Here is a tiny trained network, its code and every weight. The questions are about switching its units off for an input and a class, where a switched-off unit gives its printed mean instead of its output.

import numpy as np


def w(rows, s, z=0):
    codes = np.array(rows[::2]) - 128.0
    scale = np.full(codes.shape[1], s)
    scale[-1] = z or s
    return codes * scale


def norm(h):
    return h / np.sqrt((h * h).mean(-1, keepdims=True) + 1e-5)


def f(y):
    return np.maximum(y, 0)


def log_softmax(a):
    a = a - a.max(-1, keepdims=True)
    return a - np.log(np.exp(a).sum(-1, keepdims=True))


def net(x, mask):
    res = np.array(x, float).reshape(1, 4) / 4 @ E
    u = 0
    for l in range(2):
        y = f(norm(res) @ A[l][:, :-1].T + A[l][:, -1])
        res = res + np.where(mask[u : u + 6], y, B[l][:, -1]) @ B[l][:, :-1]
        u += 6
    return log_softmax(norm(res)[-1] @ U[:, :-1].T + U[:, -1])


A, B = {}, {}
E = w([
[129,129,128],'x0',
[127,128,129],'x1',
[180,253,141],'x2',
[11,109,181],'x3',
],0.0056)
A[0] = w([
[105,65,140,113],'L0N0',
[164,92,77,21],'L0N1',
[113,94,168,31],'L0N2',
[235,3,91,2],'L0N3',
[228,93,204,212],'L0N4',
[100,134,139,66],'L0N5',
],0.0073,0.0029)
B[0] = w([
[140,162,84,220],'L0N0',
[39,94,107,163],'L0N1',
[94,150,44,151],'L0N2',
[169,51,126,248],'L0N3',
[139,160,45,251],'L0N4',
[245,69,83,144],'L0N5',
],0.011,0.0028)
A[1] = w([
[253,130,151,67],'L1N0',
[142,111,156,65],'L1N1',
[97,101,80,149],'L1N2',
[189,48,145,2],'L1N3',
[114,49,151,150],'L1N4',
[103,199,241,85],'L1N5',
],0.014,0.0037)
B[1] = w([
[57,181,186,223],'L1N0',
[155,72,162,128],'L1N1',
[83,106,168,254],'L1N2',
[151,83,20,184],'L1N3',
[139,237,175,232],'L1N4',
[247,2,176,236],'L1N5',
],0.0091,0.0048)
U = w([
[125,57,20,162],'0',
[154,251,128,192],'1',
[2,118,196,149],'2',
[216,59,235,4],'3',
],0.022,0.0013)

Each question gives the input, the list of numbers given to net, and the class t.
The units are the neurons (one row each of A and B). Each row of codes is followed by its name. A weight is (code - 128) times the scale printed after its matrix; where a second scale follows, it is the last column's (A, B and U).
mask holds one flag per neuron, layer by layer. A switched-off neuron (its flag False) gives its mean, the last column of its row in B, instead of its output. The means were averaged over made-up inputs and are rounded, as every weight is.
A unit's drop is (log p(t) with every unit on - log p(t) with that unit switched off) / (log p(t) with every unit on - log p(t) with every unit switched off).
The circuit of an input: a set's keep is (log p(t) with only the set's units on - log p(t) with every unit switched off) / (log p(t) with every unit on - log p(t) with every unit switched off). Starting from all 12 units, units are removed one at a time, each time the one whose removal leaves the highest keep (on an exact tie, the one counted first), for as long as the keep stays at least 0.8.
circuit, biggest first: the units of the circuit, biggest drop first
most important unit: the unit with the biggest drop
k most important neurons: the k neurons with the biggest drops, biggest first
k most important neurons of layer l: the k neurons of layer l with the biggest drops, biggest first
drop of u: that unit's drop, to one decimal
input [-1,5,-2,-2], class 0: most important unit => L0N3
input [-3,-6,0,-8], class 0: 3 most important neurons => (L0N3, L1N4, L0N1)
input [0,6,-1,0], class 0: circuit, biggest first => (L1N0, L1N5)
input [8,-3,-2,0], class 0: 3 most important neurons => (L0N3, L1N3, L1N5)
input [0,-7,1,-5], class 1: 2 most important neurons => (L1N0, L1N5)
input [-2,-2,-1,0], class 0: 3 most important neurons => (L1N3, L0N3, L1N5)
input [-8,-6,3,1], class 3: 2 most important neurons of layer 0 => (L0N3, L0N4)
input [0,1,8,4], class 3: drop of L1N5 => 0.4
input [-2,5,8,7], class 3: drop of L1N5 => 0.3
input [-8,4,-1,-8], class 0: drop of L0N3 => 0.2
